Below are the code and all the weights of a small trained network. Each question names an input and a target symbol and asks about switching units off, where a switched-off unit gives its printed mean instead of its output.

import numpy as np


def w(rows, s, z=0):
    codes = np.array(rows[::2]) - 128.0
    scale = np.full(codes.shape[1], s)
    scale[-1] = z or s
    return codes * scale


def f(y):
    return np.maximum(y, 0)


def softmax(a):
    e = np.exp(a - a.max(-1, keepdims=True))
    return e / e.sum(-1, keepdims=True)


def log_softmax(a):
    a = a - a.max(-1, keepdims=True)
    return a - np.log(np.exp(a).sum(-1, keepdims=True))


def net(x, mask):
    ids = ['ΓΞΦαεθ'.index(c) for c in x.split()]
    T = len(ids)
    res = E[ids] + P[:T]
    r = res
    for j in range(2):
        rows = slice(2 * j, 2 * j + 2)
        q, k, v = (r @ M[0][rows].T for M in (Q, K, V))
        z = softmax(np.where(np.tri(T) > 0, q @ k.T / 2**0.5, -1e9)) @ v
        o = O[0][rows]
        res = res + np.where(mask[j], z, o[:, -1]) @ o[:, :-1]
    y = f(res @ A[0][:, :-1].T + A[0][:, -1])
    res = res + np.where(mask[2:14], y, B[0][:, -1]) @ B[0][:, :-1]
    return log_softmax(res[-1] @ U[:, :-1].T + U[:, -1])


Q, K, V, O, A, B = {}, {}, {}, {}, {}, {}
E = w([
[82,216,122,172,159,140],'Γ',
[158,98,127,142,67,75],'Ξ',
[184,144,92,198,152,84],'Φ',
[166,89,153,165,111,171],'α',
[113,251,163,146,33,158],'ε',
[72,184,116,174,105,175],'θ',
],0.02)
P = w([
[64,66,129,246,137,127],'0',
[120,147,150,123,155,122],'1',
[144,138,129,143,114,124],'2',
[152,148,99,152,129,128],'3',
[163,152,90,197,124,146],'4',
[132,162,83,160,130,120],'5',
[125,155,108,159,135,116],'6',
],0.011)
Q[0] = w([
[108,101,156,227,120,81],'head 0',
[67,175,88,174,8,40],'head 0',
[219,111,89,118,40,21],'head 1',
[241,198,187,54,25,164],'head 1',
],0.016)
K[0] = w([
[67,68,28,146,92,149],'head 0',
[32,7,176,203,160,78],'head 0',
[159,131,101,194,98,4],'head 1',
[100,171,82,196,27,90],'head 1',
],0.017)
V[0] = w([
[83,179,83,148,217,194],'head 0',
[8,42,88,107,18,202],'head 0',
[88,108,159,202,140,98],'head 1',
[170,171,87,123,106,76],'head 1',
],0.016)
O[0] = w([
[87,71,2,130,68,159,113],'head 0',
[185,214,67,90,95,208,244],'head 0',
[177,152,92,119,209,145,254],'head 1',
[57,158,155,125,103,195,158],'head 1',
],0.01)
A[0] = w([
[172,112,184,30,41,126,129],'neuron 0',
[70,111,248,88,101,145,105],'neuron 1',
[197,147,130,67,188,161,137],'neuron 2',
[168,61,98,149,144,170,141],'neuron 3',
[100,142,181,139,79,167,141],'neuron 4',
[99,54,122,156,90,125,122],'neuron 5',
[60,148,140,143,98,88,88],'neuron 6',
[54,87,131,145,196,81,97],'neuron 7',
[119,194,215,174,112,81,127],'neuron 8',
[227,80,158,91,159,169,123],'neuron 9',
[158,197,133,78,104,116,2],'neuron 10',
[96,68,82,117,155,97,93],'neuron 11',
],0.011,0.0064)
B[0] = w([
[145,191,82,190,163,167,154],'neuron 0',
[179,182,83,162,109,84,145],'neuron 1',
[151,115,159,152,60,94,251],'neuron 2',
[77,112,157,55,70,79,200],'neuron 3',
[167,103,172,142,152,63,175],'neuron 4',
[161,162,124,138,203,91,144],'neuron 5',
[178,92,193,119,121,125,136],'neuron 6',
[210,111,154,49,151,161,145],'neuron 7',
[63,112,60,85,130,227,196],'neuron 8',
[42,112,144,117,183,184,213],'neuron 9',
[119,7,172,112,128,3,199],'neuron 10',
[71,91,94,219,153,89,141],'neuron 11',
],0.012,0.016)
U = w([
[134,165,103,162,185,138,1],'Γ',
[175,255,96,139,232,218,232],'Ξ',
[226,169,96,86,237,169,94],'Φ',
[119,136,183,114,149,192,169],'α',
[224,221,157,204,143,125,200],'ε',
[202,176,86,62,165,185,42],'θ',
],0.0051,0.0031)

Each question gives the input, a string of symbols that net reads in full, and the target symbol t.
The units are the heads (2 rows each of Q, K, V and O) and the neurons (one row each of A and B). Each row of codes is followed by its name. A weight is (code - 128) times the scale printed after its matrix; where a second scale follows, it is the last column's (O, A, B and U).
mask holds one flag per unit, heads first, then neurons. A switched-off unit (its flag False) gives its mean, the last column of its rows in O or B, instead of its output. The means were averaged over made-up inputs and are rounded, as every weight is.
A unit's drop is (log p(t) with every unit on - log p(t) with that unit switched off) / (log p(t) with every unit on - log p(t) with every unit switched off).
The circuit of an input: a set's keep is (log p(t) with only the set's units on - log p(t) with every unit switched off) / (log p(t) with every unit on - log p(t) with every unit switched off). Starting from the 12 units with the biggest drops (on a tie, the unit counted first), units are removed one at a time, each time the one whose removal leaves the highest keep (on an exact tie, the one counted first), for as long as the keep stays at least 0.8.
units of the circuit, in order: the units of the circuit, biggest drop first
most important unit: the unit with the biggest drop
top k neurons: the k neurons with the biggest drops, biggest first
heads that matter: for each layer, one digit per head in row order, 1 if its drop is at least 0.15 and else 0, layers parted by /
drop when u is switched off: that unit's drop, to one decimal
input α Ξ ε θ Γ, target ε: units of the circuit, in order => neuron 2; neuron 8; head 1
input α ε α, target ε: heads that matter => 11
input α Γ α α Ξ θ Γ, target ε: heads that matter => 10
input Φ α α θ, target Φ: heads that matter => 10
input Γ Ξ α Φ, target Γ: units of the circuit, in order => head 0; neuron 11
input α Φ α Ξ, target ε: heads that matter => 11
input ε ε ε, target ε: heads that matter => 10
input θ α ε Ξ θ, target θ: units of the circuit, in order => head 0; neuron 3
input α Ξ θ, target ε: most important unit => neuron 8
input ε α α ε α Φ, target Ξ: units of the circuit, in order => head 1; neuron 10; neuron 3
input Φ θ α Ξ Φ α Φ, target Φ: units of the circuit, in order => head 0; neuron 7
input ε Ξ α α α Ξ, target Ξ: heads that matter => 11
input θ ε Ξ ε ε Ξ, target θ: heads that matter => 10
input ε Φ Φ α Ξ, target Ξ: top 2 neurons => neuron 8; neuron 10
input α Ξ α, target Ξ: top 4 neurons => neuron 10; neuron 8; neuron 3; neuron 1
input θ θ θ α ε Φ Φ, target θ: units of the circuit, in order => head 0
input α Ξ Ξ, target ε: top 3 neurons => neuron 8; neuron 9; neuron 0
input Φ θ α Γ, target Φ: top 2 neurons => neuron 7; neuron 2
input θ Φ α α Ξ α θ, target θ: drop when neuron 10 is switched off => 0.0
input Γ α Ξ Φ Ξ, target Γ: drop when head 0 is switched off => 1.3
input Φ Ξ α α Ξ, target Φ: drop when neuron 2 is switched off => 0.4
input Ξ ε ε α Ξ, target α: drop when neuron 8 is switched off => 0.6
